Below are the code and all the weights of a small trained network. Each question names an input and a class and asks about switching units off, where a switched-off unit gives its printed mean instead of its output.

import numpy as np


def w(rows, s, z=0):
    codes = np.array(rows[::2]) - 128.0
    scale = np.full(codes.shape[1], s)
    scale[-1] = z or s
    return codes * scale


def norm(h):
    return h / np.sqrt((h * h).mean(-1, keepdims=True) + 1e-5)


def f(y):
    return y / 2 * (1 + np.tanh(0.7978845608 * (y + 0.044715 * y**3)))


def log_softmax(a):
    a = a - a.max(-1, keepdims=True)
    return a - np.log(np.exp(a).sum(-1, keepdims=True))


def net(x, mask):
    res = np.array(x, float).reshape(1, 8) / 4 @ E
    u = 0
    for l in range(3):
        y = f(norm(res) @ A[l][:, :-1].T + A[l][:, -1])
        res = res + np.where(mask[u : u + 7], y, B[l][:, -1]) @ B[l][:, :-1]
        u += 7
    return log_softmax(norm(res)[-1] @ U[:, :-1].T + U[:, -1])


A, B = {}, {}
E = w([
[138,105,119,78,113,142,157,120,178,64],'x0',
[161,162,74,143,77,179,193,66,182,228],'x1',
[118,51,47,136,115,58,116,111,87,104],'x2',
[92,171,114,191,62,182,191,132,56,110],'x3',
[94,178,130,128,128,121,85,164,155,80],'x4',
[176,97,82,115,141,197,74,174,117,163],'x5',
[173,254,91,67,208,96,98,155,147,125],'x6',
[140,135,155,138,162,105,158,64,183,138],'x7',
],0.0077)
A[0] = w([
[70,111,195,204,70,114,132,163,96,65,114],'L0N0',
[160,94,119,132,85,167,28,254,101,116,167],'L0N1',
[137,175,162,69,161,86,96,155,185,93,3],'L0N2',
[136,96,83,108,151,179,193,135,134,173,35],'L0N3',
[150,27,145,148,102,115,129,66,190,135,13],'L0N4',
[65,86,122,138,119,148,175,111,166,56,138],'L0N5',
[125,195,179,44,251,105,28,146,174,124,111],'L0N6',
],0.0094,0.0019)
B[0] = w([
[104,200,143,144,86,74,154,15,82,100,208],'L0N0',
[183,147,85,169,197,224,153,65,108,114,210],'L0N1',
[238,121,250,183,43,114,245,197,189,78,191],'L0N2',
[81,122,165,159,78,61,114,156,110,156,156],'L0N3',
[2,171,119,67,108,228,140,175,145,190,183],'L0N4',
[141,123,146,117,126,78,98,231,175,51,176],'L0N5',
[200,77,139,223,81,72,113,184,100,93,254],'L0N6',
],0.0087,0.0089)
A[1] = w([
[184,133,97,225,112,121,147,120,116,228,254],'L1N0',
[145,150,126,76,127,130,127,139,223,84,104],'L1N1',
[41,132,202,167,146,83,104,129,88,44,190],'L1N2',
[74,85,159,84,102,179,111,175,170,189,79],'L1N3',
[175,83,58,153,139,39,77,105,142,201,127],'L1N4',
[132,109,110,135,94,71,155,130,74,94,106],'L1N5',
[153,46,56,122,215,255,99,150,108,84,93],'L1N6',
],0.0089,0.002)
B[1] = w([
[87,153,166,80,184,119,144,167,60,137,254],'L1N0',
[111,124,222,164,170,187,111,188,191,201,154],'L1N1',
[150,87,110,170,56,111,182,76,95,131,231],'L1N2',
[40,148,221,85,162,146,169,143,199,74,172],'L1N3',
[133,163,91,148,94,91,191,76,88,58,164],'L1N4',
[94,74,53,73,151,33,128,120,151,133,187],'L1N5',
[176,175,159,132,254,163,124,66,87,157,195],'L1N6',
],0.0094,0.0076)
A[2] = w([
[73,82,144,155,250,144,113,126,124,55,252],'L2N0',
[92,91,165,98,129,127,205,102,42,159,244],'L2N1',
[117,96,86,141,193,219,32,104,112,127,116],'L2N2',
[177,135,148,139,133,104,112,123,254,101,118],'L2N3',
[137,49,94,72,126,110,138,103,177,65,107],'L2N4',
[116,180,70,142,160,36,112,124,137,159,143],'L2N5',
[99,152,79,90,159,136,182,135,92,208,155],'L2N6',
],0.0092,0.0026)
B[2] = w([
[128,222,109,196,42,138,147,107,93,213,182],'L2N0',
[120,187,95,92,154,121,109,91,180,109,254],'L2N1',
[213,144,142,95,201,130,141,99,67,179,163],'L2N2',
[105,73,227,203,179,157,77,255,152,86,174],'L2N3',
[134,175,118,105,212,200,155,120,45,199,145],'L2N4',
[155,79,102,188,152,192,162,116,130,74,153],'L2N5',
[154,102,134,106,162,162,54,181,206,159,189],'L2N6',
],0.0094,0.0084)
U = w([
[142,76,58,70,92,125,86,152,179,127,3],'0',
[187,217,100,146,209,192,143,82,75,158,197],'1',
[121,133,75,142,34,53,205,24,87,51,177],'2',
[155,61,105,116,137,157,75,118,170,97,1],'3',
[244,93,196,192,88,79,153,247,150,53,200],'4',
[37,156,174,68,109,209,145,196,206,171,166],'5',
],0.012,0.0045)

Each question gives the input, the list of numbers given to net, and the class t.
The units are the neurons (one row each of A and B). Each row of codes is followed by its name. A weight is (code - 128) times the scale printed after its matrix; where a second scale follows, it is the last column's (A, B and U).
mask holds one flag per neuron, layer by layer. A switched-off neuron (its flag False) gives its mean, the last column of its row in B, instead of its output. The means were averaged over made-up inputs and are rounded, as every weight is.
A unit's drop is (log p(t) with every unit on - log p(t) with that unit switched off) / (log p(t) with every unit on - log p(t) with every unit switched off).
The circuit of an input: a set's keep is (log p(t) with only the set's units on - log p(t) with every unit switched off) / (log p(t) with every unit on - log p(t) with every unit switched off). Starting from the 12 units with the biggest drops (on a tie, the unit counted first), units are removed one at a time, each time the one whose removal leaves the highest keep (on an exact tie, the one counted first), for as long as the keep stays at least 0.8.
circuit, biggest first: the units of the circuit, biggest drop first
unit that matters most: the unit with the biggest drop
k most important neurons: the k neurons with the biggest drops, biggest first
top k neurons in layer l: the k neurons of layer l with the biggest drops, biggest first
drop when u is switched off: that unit's drop, to one decimal
input [6,6,-5,5,1,-4,1,0], class 5: 2 most important neurons : (L0N6; L0N2)
input [-8,5,6,-8,4,1,2,-3], class 2: circuit, biggest first : (L1N4)
input [-3,-2,6,3,-4,7,6,8], class 2: 3 most important neurons : (L1N4; L0N1; L0N4)
input [6,0,3,2,-7,-3,-7,5], class 5: 2 most important neurons : (L0N4; L0N6)
input [8,7,-3,-8,-3,-2,3,3], class 4: 3 most important neurons : (L0N6; L0N2; L2N3)
input [0,0,3,-1,4,-1,-4,1], class 2: 2 most important neurons : (L0N0; L1N2)
input [-1,6,-2,-7,7,-1,-6,-7], class 5: 3 most important neurons : (L0N4; L1N3; L0N6)
input [3,-5,-3,2,-5,5,-5,5], class 5: 2 most important neurons : (L0N4; L0N6)
input [-7,-8,7,6,0,5,1,7], class 2: top 2 neurons in layer 2 : (L2N4; L2N3)
input [-1,-4,6,-5,-3,3,4,-3], class 1: 2 most important neurons : (L0N1; L1N6)
input [-7,6,0,5,-2,-4,-3,4], class 5: top 2 neurons in layer 0 : (L0N6; L0N1)
input [-5,-6,-3,-4,7,0,-6,-3], class 2: drop when L0N0 is switched off : 0.4
input [-3,2,3,-7,-7,-5,-6,-2], class 5: drop when L0N4 is switched off : 0.6
input [-7,-8,-3,-2,-6,3,-7,1], class 1: drop when L0N1 is switched off : 1.0
input [6,5,-5,-3,-5,-7,3,-8], class 4: unit that matters most : L0N4
